Known rows:
[  2  15   0  14 -30   0 -26 -17   3 -31   5  31   3  -5 -18  17   5  -2
  -1   5 -10 -10  -1 -33 -21  15  -4  10]: drozis
[  4  20  20  -4 -21  -6 -25 -25   3 -24  11  22  20   4  -2  12  10  20
  20  23 -29  10  -1 -29  -7  23  -3   8]: fifem
[ 21 -11  21 -18 -36 -10   7 -44   4   4  19   4  -3   2 -19  20  12  17
  20  18 -40  16 -25 -30 -33 -13   7 -11]: flotror
[ 18  -8  12 -20 -39  -1 -24 -22  15 -14  21   1  -1  10 -11  39   8  19
   3  18 -39   1 -26 -19 -42 -12  16 -16]: meplal
[ 23   2  -3   0 -33  -5 -18 -17  18 -13  15  15   8 -12 -19   8   9  23
   2  -8 -10  -4 -21 -10 -19   6  16   9]: dodudruk
[ 27 -13  13 -15  -7 -11   0 -15  32 -26  18  -4  15  -2 -17  10  10  22
 -12  14 -36  -9 -22  -6 -44  22  20  -4]: sogoplir
[  9   8  13  13 -29  -2 -14 -16   2 -28  10  27   9  -3   0  21   7  -3
   5  17 -22  -6  -2 -28 -25  21   7   7]: groziflin
[ 28  16  -9  -2 -13   6   3 -30  16 -40  -4   6  27   8   1  19 -12  -8
   5   8 -22 -16 -21 -27 -27  26  -6   2]: luti
[ 16  19 -14   5 -41   9   0 -45  -3 -17 -10  20  10   6 -29  42 -27 -11
  -7 -13 -11 -16 -25 -23 -31  -4   3  -8]: klolen
[  9  14  17   9 -30   0 -21 -16   2 -25   9  25   3   0  -5  22  10  -1
   3  13 -19  -3   3 -31 -24  14   2   8]: batravon
[ -8  16   6 -16 -19  -8  -1 -36  -3 -28  11  -5  22   3 -28   7  -7  29
  22   7 -12  15 -25 -28  -7   2 -18  13]: fusuk
[  7  -5   8 -15 -31  -6  -2 -31  12 -30  13  -2  20  10 -17  29   3  17
   6   6 -31  -8 -21 -23 -36  -5  13  -8]: ruten
[ 31  -5  22 -12  -7  24  10 -13  20 -12 -12  -2  -2  19 -13  20  16   4
  -3 -14 -15  18 -21  -7 -39  13  20 -20]: klodro
[ 10   9  21 -23 -29  -8   0 -37   1 -21  15  -2  26   6 -10  16  13  28
  22  21 -28   6 -24 -20  -8   1  10   0]: tritus
[ 11   1  22  -6 -29 -10   1 -18  -5 -11  15  10  13  -4  -4   8  12  20
  21  21 -37  12 -13 -33 -14  10  -1  10]: tuklum
[ -8   1  -2 -10 -10 -12   3 -46   0  -7 -11  31  -8  -8 -34  37   9   6
  12  16 -38 -26 -25 -10 -20 -13   2 -17]: triner
[  7   2 -12  -2 -39  13  -4 -22  -6 -30   9  26  -3   4   1  35 -16  -3
 -11   6 -13 -23 -29 -44 -37   5  11 -17]: zesta
[ -2  24  11  -9 -18  19 -24 -19   1  -1  20  30  17  -3 -18  36  10  -3
   2  -2 -30  -4   0 -26 -23  21  13  18]: lotru
[ -3   8   5 -12 -38  -5 -16 -28  -2 -17  13   4   3  -4 -26  25   8  21
   7   6 -12  -4 -21 -23 -23  -9  13   3]: grupur

Facts:
bami	Ψ	panupu; batravon	Ψ	fudo; biki	Ψ	staflar; bilesa	Ψ	lopefa; biplustem	Ψ	brazom
brabro	Ψ	fudo; bragruno	Ψ	fluvor; brazom	Ψ	fudo; brifes	Ψ	grubur; bruplar	Ψ	zesta
bruskim	Ψ	keklo; busker	Ψ	grubur; dekekin	Ψ	fudo; distuk	Ψ	dekekin; ditan	Ψ	denus
dodudruk	Ψ	flapu; dogruk	Ψ	fudo; drakor	Ψ	stanuk; dreklo	Ψ	fudo; dremun	Ψ	gasin
dretrus	Ψ	luti; dretrus	Ψ	fifu; drozis	Ψ	fluvor; drozis	Ψ	ploskeflik; dumol	Ψ	dogruk
fetrul	Ψ	zasis; fifem	Ψ	fudo; fifu	Ψ	bragruno; figer	Ψ	sevo; fivol	Ψ	biki
flapu	Ψ	sevo; flesir	Ψ	naflu; flesir	Ψ	fudo; flotror	Ψ	grubur; flotror	Ψ	dremun
fluvor	Ψ	luti; fonoga	Ψ	staflar; galitir	Ψ	ruflagus; galitir	Ψ	groziflin; galitir	Ψ	dogruk
gobri	Ψ	lopefa; gobri	Ψ	dretrus; grabrur	Ψ	voples; grabrur	Ψ	plekla; grama	Ψ	luti
grastis	Ψ	studor; gresestil	Ψ	brifes; griten	Ψ	vupil; griten	Ψ	fudo; groziflin	Ψ	luti
groziflin	Ψ	fudo; grule	Ψ	flotror; grule	Ψ	keklo; grupur	Ψ	lurol; gutrabra	Ψ	bruvu
gutrabra	Ψ	fudo; klirin	Ψ	bilesa; klirin	Ψ	keklo; klirin	Ψ	piplak; klirin	Ψ	lopefa
kliskon	Ψ	zigir; kludoklil	Ψ	ruten; kufos	Ψ	klodro; kufos	Ψ	plosto; kunol	Ψ	vipluram
loluk	Ψ	luti; loluk	Ψ	zime; lopefa	Ψ	fudo; lotan	Ψ	staflar; lotru	Ψ	fudo
memun	Ψ	plekla; naflu	Ψ	fluvor; navo	Ψ	vipluram; navo	Ψ	klodro; navo	Ψ	sevo
netom	Ψ	studor; netom	Ψ	dekekin; panupu	Ψ	dogruk; peseti	Ψ	piplak; piplak	Ψ	dogruk
plapas	Ψ	fudo; plapur	Ψ	fluvor; plapur	Ψ	fudo; plapur	Ψ	plaskim; plekla	Ψ	fudo
pletu	Ψ	flapu; plibom	Ψ	grama; plibom	Ψ	bami; ploskeflik	Ψ	fudo; plukek	Ψ	midren
plukek	Ψ	sogoplir; plukek	Ψ	navo; pobren	Ψ	keklo; ruflagus	Ψ	fudo; sinok	Ψ	piplak
sosus	Ψ	brabro; sosus	Ψ	pletu; sosus	Ψ	studir; steful	Ψ	staflar; stiran	Ψ	sogoplir
studir	Ψ	fudo; studir	Ψ	piplak; subrer	Ψ	tipam; subrer	Ψ	piplak; tarur	Ψ	fudo
tasku	Ψ	dekekin; trabu	Ψ	sogoplir; trabu	Ψ	fifu; trasena	Ψ	trabu; tuklum	Ψ	lopefa
tusem	Ψ	fifu; valal	Ψ	fudo; vekestan	Ψ	klodro; vekestan	Ψ	fudo; vupil	Ψ	sogoplir
zekas	Ψ	studor; zesta	Ψ	fonoga; zime	Ψ	klodro; zime	Ψ	studir; brifes	ω	loluk
bruplar	ω	zesa; buflim	ω	mugusten; distuk	ω	studir; dobra	ω	paga; drakor	ω	klodro
dreklo	ω	trasena; dremun	ω	klizok; dridrum	ω	navo; drivelar	ω	lotru; flapu	ω	triner
flotror	ω	piplak; fudo	ω	fonoga; kliskon	ω	trasena; klodro	ω	tretrar; klolen	ω	lotan
klonasuk	ω	panidrak; kludoklil	ω	skeles; kunol	ω	duzu; lidreklan	ω	tretrar; loluk	ω	brifes
lurol	ω	lotru; nolok	ω	plapas; paga	ω	netom; panupu	ω	studir; pege	ω	flekun
pege	ω	badrom; peseti	ω	ruflagus; pidra	ω	sosus; plapas	ω	pitugrer; plekla	ω	luti
plibom	ω	triner; plogro	ω	kufos; plogro	ω	brazom; pobren	ω	panidrak; rotresa	ω	sogoplir
ruflagus	ω	fetrul; sevo	ω	plosto; subrer	ω	nusto; tidason	ω	stanuk; trabu	ω	duzu
triner	ω	plibom; vados	ω	bami; vipluram	ω	brabro; vipluram	ω	biki; vupil	ω	klizok
zasis	ω	flapu; badrom	χ	flekun; biplustem	χ	kludoklil; biplustem	χ	dekekin; brifes	χ	loluk
busker	χ	lidreklan; busker	χ	plukek; dekekin	χ	biplustem; dekekin	χ	sogoplir; dekekin	χ	rotresa
denus	χ	biki; distuk	χ	fifem; ditan	χ	flatreti; dobra	χ	lurol; dogruk	χ	flotror
dogruk	χ	meplal; dreklo	χ	sevo; dremun	χ	sosus; drosku	χ	gogre; drozis	χ	gogre
duzu	χ	kunol; fifu	χ	paga; figer	χ	sinok; figer	χ	bruplar; flapu	χ	triner
flatreti	χ	grabrur; flatreti	χ	ditan; gasin	χ	flotror; gobri	χ	memun; gogre	χ	drozis
grabrur	χ	brifes; grabrur	χ	flatreti; grama	χ	denus; grastis	χ	daras; griten	χ	grama
klizok	χ	tarur; klolen	χ	pledrem; klolen	χ	luti; klolen	χ	gobri; klonasuk	χ	pobren
klonasuk	χ	panidrak; klonasuk	χ	zime; kludras	χ	tuklum; kufos	χ	brazom; lidreklan	χ	busker
lilutem	χ	nolok; loluk	χ	brifes; loluk	χ	flatreti; lotan	χ	luti; lotru	χ	fifu
lurol	χ	drivelar; lurol	χ	lotru; lurol	χ	paga; luti	χ	gobri; mavugri	χ	tromem
mavugri	χ	dridrum; memun	χ	luti; meplal	χ	plapur; noflan	χ	tidason; nusto	χ	subrer
paga	χ	lurol; paga	χ	netom; pege	χ	flesir; pege	χ	badrom; peseti	χ	buflim
pidra	χ	vupil; pidra	χ	zigir; pitugrer	χ	plapas; plapas	χ	pitugrer; plapas	χ	nolok
plaskim	χ	bruskim; pledrem	χ	gobri; plogro	χ	fonoga; plogro	χ	fluvor; plosto	χ	sevo
plukek	χ	tretrar; pugun	χ	dreklo; ruflagus	χ	fetrul; ruflagus	χ	peseti; sinok	χ	bruplar
sogoplir	χ	biplustem; sogoplir	χ	kludoklil; sonan	χ	dumol; sosus	χ	vupil; stanuk	χ	daras
studir	χ	panupu; tidason	χ	stanuk; tidason	χ	daras; tipam	χ	tritus; trabu	χ	vekestan
trabu	χ	duzu; valal	χ	grastis; vupil	χ	sosus; zesa	χ	fusuk; zesta	χ	triner
zigir	χ	pidra

Rows:
No name comes twice in this set of rows, the named rows included.
[ 24  14 -12  13 -44   0 -18 -19  13 -16  -6  24  -8 -20   2  31  12  -9
 -11 -14  -8 -22 -23 -13 -42  10  23   2]  kufos
[ 22  15  15   5 -20  -6  -3 -32  12  -8   0  22   9  15 -28  36   1  -5
  -1   9 -36  -7  -4 -29 -18  23  12  -9]  plekla
[ -3  27 -16  -5 -32  13 -14 -39  -1 -31  -4  11  21  -8 -29  26 -21   6
   0 -15  -6  -6 -21 -29 -20 -11 -14   2]  zesa
[ 26 -16  -2  16 -36  -7 -28 -18  30 -17  22  26  -9   3  -1  37  10  -6
 -14  16 -42   6   7 -18 -50 -13  18 -15]  studir
[ 18   8  -8  14 -39   7 -28 -15  19 -23  15  33  -8 -12  -7  25   8 -11
 -15  -1 -13 -12   2 -19 -41   5  19   7]  griten
[ -7  22  -9   1 -38  19 -13 -31  -8 -33  -4  28  10  -2   3  34 -24  -3
 -10  -6  -7 -21 -30 -41 -20   9   0 -12]  lotan
[ 23  22 -14   2 -35   5 -12 -46  19  -1   8  24   1  13 -30  38 -23  -6
  -8  -5 -33   4 -25 -16 -34  -9  19 -20]  dobra
[ -6  22   4 -13 -32  -5   6 -41  -6 -23  -1   1  25 -13 -22   1  10  29
  19  10 -13  13 -17 -41  -8  -2 -19  17]  bruskim
[ 25  -1  -7   6 -35  13 -17 -22  30 -31  17  24  -4  12   3  40   2  -7
  -8  18 -41  -7   7 -25 -42   0  18 -13]  dogruk
[  7  21 -12  14 -26  14   0 -31   3 -34 -13  15  18   1 -17  26 -22 -11
  -9 -14  -7 -17   3 -33 -25  21 -14   9]  plaskim
[ -3  18  27 -16 -34 -11 -32 -26   0  -3  18  11  17  11 -21  27  11  27
  22  16 -35  11  -2 -24  -4  -4  16  16]  netom
[ 23  -4  24 -17 -11   9   6 -15  -6 -19  -2  -5  16  18  -5  15   9  30
  22  15 -25  12 -26 -17 -11 -12  12 -15]  tretrar
[ 27  -3 -12 -13 -43   8   6 -39  26 -30  19  -3  -4  -3   1  35 -10  -6
   1  12 -41  13 -14 -28 -44 -16  18 -11]  gasin

The same nodes again, as new rows of numbers:
Known rows:
[  1   1  -4  -2   2   1  16  -3   1   3   0  -1 -10   4   3   6  -2   4
 -10  -5   8  -2  -3  -1   8   5   4  -4  -6   6   3  -4  -2  -6  -2   6]: tretrar
[ -3   2  -3   6   1   0   9  -8   0   3  -5  -3  -6   9   0  15   0  11
 -11  -5   5  -5  -3  -2   7  -2   3  -4  -7  16  -2  -2   0  -7  -6   4]: pugun
[  9   3  -5  -3   1   1  11 -11   1   3  -4  -3 -10   5   0  15  -1   7
  -7  -5   4  -3  -3   1   5  -6   3  -5  -7   7  -3  -4  -2  -6  -5   4]: zasis
[ -5   0  -4   4   2   0  11 -11  -1  11  -4   3  -7   5  -2   7  -2  10
 -10   1   2  -4  -3  -5   4   1   8  -4   3   6  -4  -5  -1  -6  -4   5]: dumol
[ -7   3  -4  -2   2   1  10  -9   0  10  -5   1  -7   8   1   7   3   0
 -10  -2   0  -6   0  -5   4  -3   3  -4   3  14  -1  -5  -2  -1  -2   6]: fifem
[  2   2  -4   1   1   1   9 -11  -1   7  -3  -2  -9   4  -2  10  -2  11
  -8   5   2  -3  -3  -5   4   2  10  -4   1   6  -5  -5  -2  -5  -2   6]: panupu
[ -1   1  -3   0   1   0  11 -10  -1   4  -3  -2  -7   6   1   9  -2   6
 -10  -5   6  -5  -3  -1   4  -5   3  -4  -6  10  -3  -5  -1  -7  -6   4]: studor
[ -3   6  -5   0   1   0   9 -11   3   3  -3  -3  -5   6   2  17   1  10
  -9  -5   3  -3  -2  -5   7   0   3  -4  -6   9  -4  -3   4  -6  -5   8]: dremun
[  4   4  -4   1  14  10  21  -6   0   3  -8  -3   4  33  -3  35   3  10
 -10  -5   0   1  -3  11   5  -5  13  -4  -4  20  -5  -5  -3  -5  -6   4]: tidason
[  0   1  -3   1   2   1  11 -10  -1   4  -2  -1  -7   6   0   9  -2   7
 -10  -5   6  -5  -3  -1   4  -5   3  -4  -6   9  -4  -5  -1  -7  -6   4]: denus
[ -3   1  -3   4   1   1   9  -8   0   3  -6  -3  -6   9   0  13  -1  10
 -11  -5   5  -5  -3  -1   6  -3   3  -4  -6  15  -2  -3   0  -7  -6   4]: plaskim
[ -5   1  -5   0   5   1  13 -12  -1   9  -2  -2   0   4  -4   7  -2   6
 -11  -5   9  -6   5  -1   6  -7   3  -4   1   7   3  -5   6  -6  -4   4]: steful
[ -3   1  -3   4   1   0   9  -8   0   3  -6  -3  -6   9   0  14  -1  10
 -11  -5   5  -5  -3  -1   6  -3   3  -4  -7  15  -2  -3   0  -7  -6   4]: kludras
[  3   1  -2  -3   2   1  13 -11  -1   6   0   1  -8   4   0   6  -2   4
  -8  -5   6  -5  -3   0   4  -6   3  -5  -4   6  -5  -5  -2  -7  -5   4]: tromem
[ -8   7  -4   8   6  21  16  -2   0   3  -7   0   9  41  -3  20   9   3
 -11  -5   1  -3  -3   2   5  -1  10   0   3  34   1  -5  -2   2  -6   5]: valal
[ -8   4  -4   0   2   3   9  -7   0   6  -7  -1  -6  12   1   6   6   0
 -11  -3   0  -6  -1  -5   5  -1   3  -2  -2  20   2  -5  -2   0  -4   5]: ploskeflik
[ -5   1  -4  -3   2   0  12 -12  -1   8  -2   0  -5   4   1   6  -2   4
  -9  -5   4  -4   0  -4   4  -4   6  -5   5   6  -4  -5   0  -6  -5   6]: bruskim
[ -6   1  -5  -4   2   1  23  -9   0   3  -7  -3  -8   5  10  11   7  15
 -10  -3   7  -1  -3   6  27  -5  10  19  -6  30  -4  -5   8  12  -5   6]: lurol
[  7   0   8  -5   3   0   9 -12   0  10  -6  -1   1   4  -3   7  -1  13
 -10  -2   0  -1  -3  -3   4   0   5  -4   0  10  -5  -5  -2  -6  -4   4]: fluvor

Rows:
No name comes twice in this set of rows, the named rows included.
[ -2   1  -5  -4   3   0  10  -7   2   3  -4  -3  -9   4   3   7   0   7
 -10  -5   3  -1  -3  -4   9   5   5  -4  -5   6   0  -5  -1  -7  -2   9]  drakor
[ -4   2   0  -3   2   2   9  -9   0   7  -8  -2  -4   9  -2   6   5   5
 -11  -2   0  -5  -3  -5   5   2   3  -4  -4  20  -1  -5  -2  -1  -4   4]  groziflin
[ -2  19  -4  -5   1   2  20 -12   4   5  25  -3   9   5   7   7   0  11
   6  -5   4  -5  -3  -3   9  11   3  -2  -4   6  -4  -4   1  -2  13   7]  brifes
[  3  20  -4  -5   2   4  12 -13   1   3  19  -2  13   5   3   6   4  21
   1  -5   0  -3  -2  -3  13  17   3  -2  -7  12  -4  -1   0   1  12   5]  loluk
[ -7   1  -5  16   2   1   9  -8  -1  10  -7   2  -8   8  -3  13  -2  18
 -11   5   2  -3  -3  -6   4   9   8  -5  -2   6  -4  -5  -1  -6  -5   4]  piplak
[ -4   5  -5  -3   2   1   9 -11   1   3  -5  -3  -5   7   2  14   1   8
  -9  -5   2  -4  -2  -4   6  -2   3  -4  -5   9  -4  -3   2  -5  -5   8]  distuk
[ -5   7  -5  -4   1   1   9 -11   3   3  -6  -3  -2   8   5  14   2   9
  -9  -5   2  -2  -2  -5   8   0   3  -3  -5  12  -4   0   3  -6  -6  10]  trabu
[  2   1   5  -4   2   1   9 -12   0   5  -7  -3   0   5  -2   6   0  15
 -11  -4   0  -2  -3  -4   5   1   3  -4  -4  13  -4  -5  -1  -6  -5   4]  grama
[ -4   2  -1   8   7  13  21  -5  -1   3  -8   0   8  35  -3  32   1  12
 -11  -4   0   0  -3   8   5  -4   9  -3  -5  25  -4  -4  -2  -6  -6   4]  noflan
[ -8   3  -4   4   2   3   9  -9   0   3  -7  -3  -2  10   2  12  -1  10
 -11  -4   3  -4   0  -5   9   1   3  -2  -6  16   0   0   3  -7  -6   6]  figer
[  5   1  -5  -2   4   1  12  -3   6   3  -1  -3 -10   4   4   7   1   7
  -9  -5   8  -1  -3  -1  11   7   3  -4  -7   7   2  -5  -2  -6  -2   7]  lidreklan

The same nodes again, as new rows of numbers:
Known rows:
[ 21  -7   3  29  -5  -9  10  -4   9  -2 -14  13 -22   4  15   2  14   2
  -2  19   5  -9  11  -6   3  11  -2]: plapas
[ 11 -21  11   1  20  -2 -11   2  -9  -1 -15  -3  -3  -9  22   6  -6  -6
  -3   4  -9 -12  -1  15   2  30  15]: klonasuk
[ -3  -2   4  -3   2   1   4   4   2   1   3  -4   2   0   1   6   2 -10
   0   1  -1  -1   2   0   2  -2   2]: dodudruk
[ -2  -2  12  -3   4   1  -6 -10   3   4  -4  -1   3  -4   1   1   1  -1
  -3   0  -4  -1  -7   0  -2   2   4]: meplal
[ 1 -8  6 -4  2 -2 -3 -4 -1  1 -4 -6  0 -4  4  7  1 -7 -3 -2 -4 -2 -2  5
  1  5  6]: busker
[-2 -1  2 -2  2  1  0  2  1  0  0 -3  3 -2 -2  2  0  0  1  0 -1  0 -2  1
  0  0  1]: zekas
[ -1   3   8  -9  -4   0  10   0   3  -3   2 -11   6   2  11   7   7  -9
  -7   9   5   6   7  -1  -1 -14   6]: trasena
[-17 -21 -26 -18 -16  -5 -23  21 -16 -21 -23 -13  17  -9  16 -34  -1   2
  30  17  19 -22  -6 -15   8  29  11]: noflan
[  8  -1  -3  19  -8  -4   7  -7   8   2  -5   5 -11   3   1  -5   9   4
   2   9   0  -7   8  -5   4   4  -8]: gutrabra
[-28  -6 -26   5  21 -25  23  20 -12 -33   1  26  28  15  12   5 -13  -4
 -30  -6 -14 -14  40  26  18   4 -11]: memun
[-4 -2  3 -6  5  1 -5 -5  2 -1 -3  0  6 -5  4 -2 -5  3  0  1 -2  0 -7  1
 -1 -1  0]: grubur
[-2  3 16 -2 -1  3  1 -7  4  9  3  0  2 -2 -6  9  4 -7 -2  0 -2  4 -8  0
 -1 -6  1]: brifes
[ 19 -10   3  33 -10 -10  10 -20  13   7 -10  -1 -23   3   6   4  20   2
  -3   8  -2 -13  13  -6   2   9  -7]: dekekin
[ -1  11 -11  26 -23  -6  18 -18  21 -13   2  15 -19  10 -10  -8  20   8
  -2   5   9  -7   4 -23   0 -20 -14]: brazom
[ -3   4  20  -1 -22   1  -2  31  -7  -7  -5   6  -8   2 -26  14 -12   1
  13  -8  -4   7  -3  -1   4  10 -16]: panupu
[-3 -2  8 -5  1 -1 -6 -7  1  2 -2  3  5 -3  2  0 -4  1 -2  0 -3  1 -9 -1
 -2  2  2]: denus
[ -7   6  13  -5 -22  -3  -1  15  -1 -10  -1   0  -5   2 -20  12  -7   6
   8  -9  -1   6  -3  -7   0  -3 -13]: dumol
[ 12   1  -6  27 -12  -5  11  -9  10   3  -4   4 -20   5   1  -7  11   8
   1  11   1  -8  11  -8   5   5 -14]: batravon
[ 10 -14   8   3  13   0  -2   9  -8   2  -7  -1  -4  -5   9   5   0 -10
   3   2  -5 -10   4  13   3  17  11]: distuk

Rows:
No name comes twice in this set of rows, the named rows included.
[-26  -7 -22 -26 -28  -4 -18  22 -11 -24 -20 -11  26  -7  10 -41   1  10
  29  24  25 -14 -10 -27   4  14   6]  stanuk
[-40  15 -22 -28 -37  11 -14  35  -8 -10  -7   8  29  -3 -18 -51  -3  14
  40  26  38  -6 -18 -35   9   5 -16]  daras
[-24  13 -28   7   3 -28  25  11 -23 -28  12  40  42  21  12  -8 -16   7
 -31  -8 -13  12  38  18  -1 -20   0]  luti
[ -3  -6   9  -3 -11  -3   3  11  -1  -7  -1  -9  -4   2  -5  16  -2  -8
   4  -6  -1  -1   3   2   6   1  -4]  klirin
[ -3   0   8  -5 -12  -4   1   1  -2 -10  -3 -10   2   1   0   8   0   2
  -3  -4   0   5   3  -2  -3  -7   5]  bami
[  8  13   5  19 -18   0   8  -9   2  14   6  17  -5   5 -10  -6  12   4
   2   7   2   8   0 -11  -5 -11  -5]  plapur
[  0 -18 -34  15 -32 -12  -8  15  -6 -16 -27  -9  -7  -1  15 -37  17   9
  30  26  20 -31   8 -23  12  31  -4]  valal
[ -5   5   6  -6  -1   4  -3  -5   3   1   0   6   6  -1  -2  -2  -4   2
  -1   1   0   3 -10  -1  -1  -3  -2]  gogre
[ 16 -15   8  16 -22 -19   7   1   7 -21 -19 -16 -20   3  14  14   9   6
  -5  11  -3  -1  16  -4   0   7  -1]  studir
[-12  20  20  -3  -6  14   4   3   4  20  13  20   5   0 -28   0   2  -1
   5   0   4   9 -14  -8   1 -10 -13]  kludoklil
[ -9  13  17  -3  -1   9  -2  -1   5  16   6  18   5  -3 -19  -1  -4   1
   3  -1   1   5 -15  -2   0  -5  -8]  rotresa
[ 23 -40 -13  -5   5  -5 -22  -2 -10  13   5 -21  10  22  -4   5  -2 -26
 -26  11   6  -4 -17   4  14   9   2]  flapu

